Here is a tiny trained network, its code and every weight. The questions are about switching its units off for an input and a target symbol, where a switched-off unit gives its printed mean instead of its output.

import numpy as np


def w(rows, s, z=0):
    codes = np.array(rows[::2]) - 128.0
    scale = np.full(codes.shape[1], s)
    scale[-1] = z or s
    return codes * scale


def f(y):
    return np.maximum(y, 0)


def softmax(a):
    e = np.exp(a - a.max(-1, keepdims=True))
    return e / e.sum(-1, keepdims=True)


def log_softmax(a):
    a = a - a.max(-1, keepdims=True)
    return a - np.log(np.exp(a).sum(-1, keepdims=True))


def net(x, mask):
    ids = ['ΓΞΠΩβδεημσ'.index(c) for c in x.split()]
    T = len(ids)
    res = E[ids] + P[:T]
    q, k, v = (res @ M[0].T for M in (Q, K, V))
    z = softmax(np.where(np.tri(T) > 0, q @ k.T / 4**0.5, -1e9)) @ v
    res = res + np.where(mask[0], z, O[0][:, -1]) @ O[0][:, :-1]
    y = f(res @ A[0][:, :-1].T + A[0][:, -1])
    res = res + np.where(mask[1:17], y, B[0][:, -1]) @ B[0][:, :-1]
    return log_softmax(res[-1] @ U[:, :-1].T + U[:, -1])


Q, K, V, O, A, B = {}, {}, {}, {}, {}, {}
E = w([
[78,134,25],'Γ',
[83,76,67],'Ξ',
[80,78,67],'Π',
[118,74,72],'Ω',
[119,75,70],'β',
[153,85,58],'δ',
[110,199,178],'ε',
[80,4,126],'η',
[163,12,90],'μ',
[163,183,32],'σ',
],0.011)
P = w([
[96,89,2],'0',
[105,86,10],'1',
[111,84,22],'2',
[114,88,40],'3',
[121,90,53],'4',
[123,94,68],'5',
[125,97,83],'6',
[130,104,94],'7',
[134,107,110],'8',
[142,114,124],'9',
[144,116,134],'10',
[140,130,123],'11',
],0.0079)
Q[0] = w([
[78,108,137],'H1',
[94,79,5],'H1',
[137,63,34],'H1',
[104,74,26],'H1',
],0.017)
K[0] = w([
[215,125,120],'H1',
[182,170,253],'H1',
[155,192,228],'H1',
[168,168,221],'H1',
],0.014)
V[0] = w([
[5,161,142],'H1',
[218,64,172],'H1',
[228,217,85],'H1',
[183,131,73],'H1',
],0.013)
O[0] = w([
[57,186,161,118],'H1',
[137,56,5,9],'H1',
[227,169,153,165],'H1',
[186,97,164,255],'H1',
],0.012,0.0051)
A[0] = w([
[80,178,202,79],'N1',
[127,127,129,122],'N2',
[98,65,124,63],'N3',
[118,141,171,93],'N4',
[143,191,77,120],'N5',
[102,63,117,41],'N6',
[114,88,102,191],'N7',
[168,177,122,129],'N8',
[92,122,231,253],'N9',
[72,138,78,112],'N10',
[99,102,127,228],'N11',
[173,76,43,168],'N12',
[129,124,160,255],'N13',
[161,176,115,130],'N14',
[102,70,1,147],'N15',
[150,44,239,65],'N16',
],0.0093,0.0062)
B[0] = w([
[193,112,135,183],'N1',
[127,125,128,128],'N2',
[110,104,32,154],'N3',
[154,120,152,144],'N4',
[148,116,79,157],'N5',
[127,88,47,152],'N6',
[115,139,173,197],'N7',
[107,109,82,184],'N8',
[119,181,83,248],'N9',
[120,85,56,158],'N10',
[97,162,145,211],'N11',
[186,88,154,253],'N12',
[118,191,132,245],'N13',
[121,119,79,176],'N14',
[90,71,183,236],'N15',
[183,121,7,159],'N16',
],0.011,0.0069)
U = w([
[112,192,166,202],'Γ',
[89,157,102,171],'Ξ',
[93,158,89,142],'Π',
[113,111,163,104],'Ω',
[109,113,187,165],'β',
[161,104,254,169],'δ',
[124,147,134,45],'ε',
[100,98,98,110],'η',
[142,74,127,3],'μ',
[192,119,65,131],'σ',
],0.012,0.0057)

Each question gives the input, a string of symbols that net reads in full, and the target symbol t.
The units are the heads (4 rows each of Q, K, V and O) and the neurons (one row each of A and B). Each row of codes is followed by its name. A weight is (code - 128) times the scale printed after its matrix; where a second scale follows, it is the last column's (O, A, B and U).
mask holds one flag per unit, heads first, then neurons. A switched-off unit (its flag False) gives its mean, the last column of its rows in O or B, instead of its output. The means were averaged over made-up inputs and are rounded, as every weight is.
A unit's drop is (log p(t) with every unit on - log p(t) with that unit switched off) / (log p(t) with every unit on - log p(t) with every unit switched off).
The circuit of an input: a set's keep is (log p(t) with only the set's units on - log p(t) with every unit switched off) / (log p(t) with every unit on - log p(t) with every unit switched off). Starting from the 12 units with the biggest drops (on a tie, the unit counted first), units are removed one at a time, each time the one whose removal leaves the highest keep (on an exact tie, the one counted first), for as long as the keep stays at least 0.8.
units of the circuit, in order: the units of the circuit, biggest drop first
most important unit: the unit with the biggest drop
top k neurons: the k neurons with the biggest drops, biggest first
drop of u: that unit's drop, to one decimal
input δ Γ σ Γ Γ σ δ, target σ: units of the circuit, in order -> [H1; N16]
input Γ δ σ Π Π Γ Ξ Γ β σ η, target σ: units of the circuit, in order -> [N16]
input σ Ω η, target σ: units of the circuit, in order -> [N16; H1]
input Π δ η Π, target η: units of the circuit, in order -> [H1; N10; N15]
input Ω Γ Ω σ Γ, target σ: units of the circuit, in order -> [H1; N15]
input σ δ Ξ Γ β μ Γ Γ β μ δ, target μ: units of the circuit, in order -> [H1; N15]
input δ Γ δ δ Π η σ β η η η, target η: top 2 neurons -> [N3; N6]
input μ Γ Ω, target μ: units of the circuit, in order -> [H1; N12; N15]
input σ η Γ η Γ Γ, target η: top 2 neurons -> [N10; N15]
input δ Π δ δ Γ δ, target δ: top 2 neurons -> [N15; N12]
input Γ β η Γ η Π δ Ξ η η δ, target η: top 3 neurons -> [N3; N6; N10]
input Π δ Γ Π Ξ η Γ β, target η: top 3 neurons -> [N3; N6; N10]
input Γ Ω β σ β δ β, target δ: top 2 neurons -> [N9; N12]
input σ δ σ Γ σ Ξ Ξ σ μ, target σ: most important unit -> N16
input Ξ σ σ β β Γ β β Γ ε Ω, target Γ: drop of N7 -> 0.0
input Ω σ σ Ω δ Ξ Γ η σ δ Ξ Π, target δ: drop of N14 -> 0.2
input Γ η Γ σ Π, target σ: drop of N16 -> 0.3
input Γ Ξ η Π Ξ, target η: drop of N10 -> 0.2
